Below are the code and all the weights of a small trained network. Each question names an input and a class and asks about switching units off, where a switched-off unit gives its printed mean instead of its output.

import numpy as np


def w(rows, s, z=0):
    codes = np.array(rows[::2]) - 128.0
    scale = np.full(codes.shape[1], s)
    scale[-1] = z or s
    return codes * scale


def norm(h):
    return h / np.sqrt((h * h).mean(-1, keepdims=True) + 1e-5)


def f(y):
    return y / 2 * (1 + np.tanh(0.7978845608 * (y + 0.044715 * y**3)))


def log_softmax(a):
    a = a - a.max(-1, keepdims=True)
    return a - np.log(np.exp(a).sum(-1, keepdims=True))


def net(x, mask):
    res = np.array(x, float).reshape(1, 3) / 4 @ E
    u = 0
    for l in range(3):
        y = f(norm(res) @ A[l][:, :-1].T + A[l][:, -1])
        res = res + np.where(mask[u : u + 3], y, B[l][:, -1]) @ B[l][:, :-1]
        u += 3
    return log_softmax(norm(res)[-1] @ U[:, :-1].T + U[:, -1])


A, B = {}, {}
E = w([
[97,18,107,108,209,23,110],'x0',
[57,120,97,201,122,94,254],'x1',
[46,116,103,177,188,46,80],'x2',
],0.0073)
A[0] = w([
[89,99,66,173,126,39,253,160],'0.n1',
[124,101,110,194,174,99,51,5],'0.n2',
[23,208,129,185,149,128,199,167],'0.n3',
],0.0056,0.0027)
B[0] = w([
[62,93,124,1,152,180,120,254],'0.n1',
[84,14,110,110,130,137,16,148],'0.n2',
[112,113,62,28,146,108,39,236],'0.n3',
],0.006,0.0052)
A[1] = w([
[50,142,101,135,118,146,64,251],'1.n1',
[126,177,171,145,151,120,114,12],'1.n2',
[133,149,129,82,109,145,2,131],'1.n3',
],0.0086,0.0023)
B[1] = w([
[222,200,191,84,73,106,107,237],'1.n1',
[2,210,186,239,221,56,114,117],'1.n2',
[108,138,128,145,187,70,152,254],'1.n3',
],0.0083,0.0068)
A[2] = w([
[151,190,143,203,88,145,61,87],'2.n1',
[122,152,94,213,189,115,144,6],'2.n2',
[2,101,114,98,118,108,128,96],'2.n3',
],0.0091,0.0024)
B[2] = w([
[47,108,250,194,99,113,134,220],'2.n1',
[146,21,170,246,218,180,90,101],'2.n2',
[53,214,61,142,245,197,254,255],'2.n3',
],0.0068,0.0033)
U = w([
[151,87,162,160,84,210,114,115],'0',
[68,99,79,70,188,105,163,165],'1',
[170,114,151,93,166,4,45,172],'2',
[125,59,80,227,137,163,82,23],'3',
[185,88,101,100,75,135,138,124],'4',
[143,79,95,189,102,77,128,2],'5',
[139,192,110,89,126,172,137,182],'6',
[109,167,211,190,111,105,98,134],'7',
],0.011,0.0053)

Each question gives the input, the list of numbers given to net, and the class t.
The units are the neurons (one row each of A and B). Each row of codes is followed by its name. A weight is (code - 128) times the scale printed after its matrix; where a second scale follows, it is the last column's (A, B and U).
mask holds one flag per neuron, layer by layer. A switched-off neuron (its flag False) gives its mean, the last column of its row in B, instead of its output. The means were averaged over made-up inputs and are rounded, as every weight is.
A unit's drop is (log p(t) with every unit on - log p(t) with that unit switched off) / (log p(t) with every unit on - log p(t) with every unit switched off).
The circuit of an input: a set's keep is (log p(t) with only the set's units on - log p(t) with every unit switched off) / (log p(t) with every unit on - log p(t) with every unit switched off). Starting from all 9 units, units are removed one at a time, each time the one whose removal leaves the highest keep (on an exact tie, the one counted first), for as long as the keep stays at least 0.8.
units of the circuit, in order: the units of the circuit, biggest drop first
unit that matters most: the unit with the biggest drop
top k neurons: the k neurons with the biggest drops, biggest first
top k neurons in layer l: the k neurons of layer l with the biggest drops, biggest first
drop of u: that unit's drop, to one decimal
input [-7,-6,7], class 7: top 3 neurons -> [2.n1; 0.n3; 0.n1]
input [-7,-1,5], class 7: units of the circuit, in order -> [2.n1]
input [-3,2,4], class 2: units of the circuit, in order -> [1.n1; 0.n3]
input [-1,0,-5], class 0: top 2 neurons -> [0.n3; 1.n3]
input [-7,0,-4], class 7: top 2 neurons -> [0.n1; 2.n1]
input [-3,6,6], class 6: units of the circuit, in order -> [1.n1; 1.n3]
input [-7,4,4], class 2: top 3 neurons -> [0.n3; 1.n1; 2.n3]
input [-7,1,1], class 7: units of the circuit, in order -> [2.n1; 0.n1]
input [-8,-7,6], class 7: top 3 neurons -> [2.n1; 0.n3; 0.n1]
input [-5,1,-3], class 7: units of the circuit, in order -> [0.n1; 2.n1]
input [-7,0,-2], class 7: top 2 neurons in layer 2 -> [2.n1; 2.n3]
input [6,1,-8], class 4: top 3 neurons -> [1.n3; 2.n3; 0.n3]
input [-3,5,6], class 6: top 2 neurons in layer 2 -> [2.n3; 2.n1]
input [0,2,-4], class 0: units of the circuit, in order -> [1.n3; 2.n3]
input [-7,-5,5], class 7: top 2 neurons in layer 0 -> [0.n3; 0.n1]
input [-4,5,7], class 6: top 2 neurons in layer 2 -> [2.n3; 2.n1]
input [-7,-6,-3], class 7: top 2 neurons in layer 0 -> [0.n1; 0.n3]
input [-6,-3,-1], class 7: unit that matters most -> 2.n1
input [5,-1,-4], class 4: top 2 neurons in layer 1 -> [1.n3; 1.n2]
input [-6,-7,4], class 7: top 2 neurons in layer 0 -> [0.n3; 0.n1]
input [-7,-1,4], class 7: top neuron in layer 2 -> [2.n1]
input [-2,3,-6], class 0: drop of 0.n1 -> 0.1
input [-8,3,8], class 2: drop of 2.n3 -> 0.2
